Here is a tiny trained network, its code and every weight. The questions are about switching its units off for an input and a target symbol, where a switched-off unit gives its printed mean instead of its output.

import numpy as np


def w(rows, s, z=0):
    codes = np.array(rows[::2]) - 128.0
    scale = np.full(codes.shape[1], s)
    scale[-1] = z or s
    return codes * scale


def norm(h):
    return h / np.sqrt((h * h).mean(-1, keepdims=True) + 1e-5)


def f(y):
    return y / 2 * (1 + np.tanh(0.7978845608 * (y + 0.044715 * y**3)))


def softmax(a):
    e = np.exp(a - a.max(-1, keepdims=True))
    return e / e.sum(-1, keepdims=True)


def log_softmax(a):
    a = a - a.max(-1, keepdims=True)
    return a - np.log(np.exp(a).sum(-1, keepdims=True))


def net(x, mask):
    ids = ['Ωαβδεζηθλμξπστφψ'.index(c) for c in x.split()]
    T = len(ids)
    res = E[ids] + P[:T]
    r = norm(res)
    for j in range(2):
        rows = slice(2 * j, 2 * j + 2)
        q, k, v = (r @ M[0][rows].T for M in (Q, K, V))
        z = softmax(np.where(np.tri(T) > 0, q @ k.T / 2**0.5, -1e9)) @ v
        o = O[0][rows]
        res = res + np.where(mask[j], z, o[:, -1]) @ o[:, :-1]
    y = f(norm(res) @ A[0][:, :-1].T + A[0][:, -1])
    res = res + np.where(mask[2:10], y, B[0][:, -1]) @ B[0][:, :-1]
    return log_softmax(norm(res)[-1] @ U[:, :-1].T + U[:, -1])


Q, K, V, O, A, B = {}, {}, {}, {}, {}, {}
E = w([
[142,194,149,104,141,157,179,123,111],'Ω',
[129,148,142,149,143,171,179,158,176],'α',
[114,161,197,107,126,103,144,101,131],'β',
[171,105,106,141,163,198,121,91,226],'δ',
[72,120,157,147,142,50,150,127,158],'ε',
[123,60,144,98,190,66,125,96,178],'ζ',
[159,139,178,81,166,186,113,95,145],'η',
[76,173,157,122,135,104,173,172,104],'θ',
[158,85,129,145,170,133,160,103,211],'λ',
[115,176,186,128,110,159,154,154,89],'μ',
[92,94,130,182,139,153,147,191,194],'ξ',
[84,118,210,116,131,137,105,164,123],'π',
[130,109,202,123,147,178,118,139,156],'σ',
[180,128,110,186,120,145,191,97,167],'τ',
[107,149,89,14,58,72,124,136,252],'φ',
[139,74,125,174,144,75,156,88,191],'ψ',
],0.019)
P = w([
[141,124,155,233,221,103,161,99,111],'0',
[67,103,153,163,182,105,148,47,86],'1',
[202,128,153,153,206,59,108,172,101],'2',
[104,133,159,157,120,123,184,74,119],'3',
[166,202,187,179,121,94,109,136,149],'4',
[63,136,171,142,77,158,219,81,145],'5',
[180,142,161,83,148,78,115,186,134],'6',
[103,85,150,49,135,108,228,167,146],'7',
[201,96,126,39,132,65,136,201,101],'8',
[151,175,168,105,60,92,115,148,152],'9',
[117,111,141,60,48,122,179,126,136],'10',
[178,155,150,79,44,80,97,161,149],'11',
[124,123,230,93,54,96,254,134,185],'12',
],0.012)
Q[0] = w([
[1,68,52,134,94,217,133,2,44],'h0',
[192,118,46,143,165,117,46,162,35],'h0',
[186,128,238,70,90,141,207,158,163],'h1',
[203,91,187,143,115,167,198,170,215],'h1',
],0.0094)
K[0] = w([
[141,213,159,232,214,111,57,118,133],'h0',
[70,77,141,169,235,169,204,87,65],'h0',
[130,123,37,72,10,103,109,151,180],'h1',
[126,142,149,36,36,105,116,145,155],'h1',
],0.011)
V[0] = w([
[39,47,181,121,143,195,58,209,160],'h0',
[194,153,177,60,140,208,119,87,85],'h0',
[163,139,141,145,115,254,148,170,45],'h1',
[180,79,123,133,186,207,96,72,255],'h1',
],0.0098)
O[0] = w([
[145,185,181,184,103,137,137,70,173,72],'h0',
[151,113,100,160,133,7,138,120,119,81],'h0',
[116,61,212,167,163,90,71,162,181,1],'h1',
[190,146,155,114,67,73,123,187,138,170],'h1',
],0.016,0.0057)
A[0] = w([
[105,128,149,119,129,99,218,144,119,155],'n0',
[128,83,151,161,185,8,135,119,117,128],'n1',
[187,128,168,80,112,88,143,161,130,190],'n2',
[177,92,109,126,156,105,136,103,159,149],'n3',
[117,53,84,143,118,51,101,193,88,110],'n4',
[103,78,161,179,137,55,138,87,175,228],'n5',
[39,157,189,93,121,125,103,179,106,253],'n6',
[118,76,85,74,152,81,141,156,106,171],'n7',
],0.011,0.0039)
B[0] = w([
[230,110,141,193,108,111,16,140,136,231],'n0',
[52,177,89,114,45,103,181,168,71,239],'n1',
[138,89,96,164,197,224,118,139,158,243],'n2',
[27,141,172,155,132,145,97,151,105,157],'n3',
[116,77,188,1,149,116,184,108,144,252],'n4',
[105,217,54,122,196,96,68,136,128,226],'n5',
[173,93,67,173,139,154,184,131,157,228],'n6',
[125,106,201,187,146,144,193,38,175,253],'n7',
],0.0094,0.0064)
U = w([
[90,115,163,84,148,89,142,133,103,115],'Ω',
[155,122,120,191,164,144,111,166,146,91],'α',
[136,89,146,195,142,121,152,62,95,127],'β',
[188,108,141,153,62,100,116,176,93,200],'δ',
[80,178,124,40,115,193,112,126,113,171],'ε',
[160,142,130,149,105,151,143,138,103,94],'ζ',
[161,149,156,108,115,32,127,148,112,149],'η',
[89,96,108,174,192,226,82,76,116,115],'θ',
[187,102,136,189,137,154,118,164,109,91],'λ',
[64,150,104,128,180,100,102,137,108,253],'μ',
[136,150,254,167,60,195,148,102,167,6],'ξ',
[133,181,178,170,172,124,105,49,166,107],'π',
[148,168,158,179,115,91,102,135,137,176],'σ',
[157,32,166,67,145,146,161,149,132,97],'τ',
[113,127,172,127,106,143,111,136,105,121],'φ',
[137,142,130,123,106,177,149,191,74,67],'ψ',
],0.0089,0.0026)

Each question gives the input, a string of symbols that net reads in full, and the target symbol t.
The units are the heads (2 rows each of Q, K, V and O) and the neurons (one row each of A and B). Each row of codes is followed by its name. A weight is (code - 128) times the scale printed after its matrix; where a second scale follows, it is the last column's (O, A, B and U).
mask holds one flag per unit, heads first, then neurons. A switched-off unit (its flag False) gives its mean, the last column of its rows in O or B, instead of its output. The means were averaged over made-up inputs and are rounded, as every weight is.
A unit's drop is (log p(t) with every unit on - log p(t) with that unit switched off) / (log p(t) with every unit on - log p(t) with every unit switched off).
The circuit of an input: a set's keep is (log p(t) with only the set's units on - log p(t) with every unit switched off) / (log p(t) with every unit on - log p(t) with every unit switched off). Starting from all 10 units, units are removed one at a time, each time the one whose removal leaves the highest keep (on an exact tie, the one counted first), for as long as the keep stays at least 0.8.
circuit, biggest first: the units of the circuit, biggest drop first
most important unit: the unit with the biggest drop
top k neurons: the k neurons with the biggest drops, biggest first
heads that matter: for each layer, one digit per head in row order, 1 if its drop is at least 0.15 and else 0, layers parted by /
drop of u: that unit's drop, to one decimal
input ξ Ω τ β μ α μ ξ π ζ π ξ α, target ξ: heads that matter => 10
input ξ η Ω δ θ ψ, target θ: most important unit => h1
input τ θ ε σ τ τ μ α τ τ, target τ: heads that matter => 10
input δ σ θ θ σ, target θ: heads that matter => 01
input σ τ τ β, target τ: heads that matter => 10
input ψ φ τ λ, target ε: circuit, biggest first => (h0; n7)
input τ ξ ξ ε τ β δ μ η β θ τ, target θ: heads that matter => 01
input ε π τ η μ ψ, target μ: circuit, biggest first => (n5; h1)
input θ μ ζ ξ μ τ β τ σ μ τ, target μ: circuit, biggest first => (h1; n5; h0)
input ξ τ α τ ε, target τ: circuit, biggest first => (h0; n4)
input τ δ τ σ θ μ η τ τ λ, target τ: circuit, biggest first => (h0; n4)
input θ η τ ε τ, target ε: circuit, biggest first => (h0; n6)
input τ τ θ ξ σ π θ, target π: heads that matter => 11
input μ τ τ π α τ τ ξ ξ μ η ξ Ω, target ξ: circuit, biggest first => (h0)
input τ τ τ ζ τ Ω ξ λ η β θ, target β: heads that matter => 11
input π ε ξ π ξ π δ μ μ τ ξ, target τ: heads that matter => 10
input ε τ π ξ β τ τ ξ τ τ μ η, target μ: top 3 neurons => (n5; n1; n2)
input β ξ λ, target ξ: drop of h0 => 0.7
input τ τ τ Ω, target τ: drop of h0 => 0.9
input ε ξ μ π Ω τ β θ τ τ τ σ, target τ: drop of h0 => 0.7
input ζ τ β μ σ, target μ: most important unit => h0
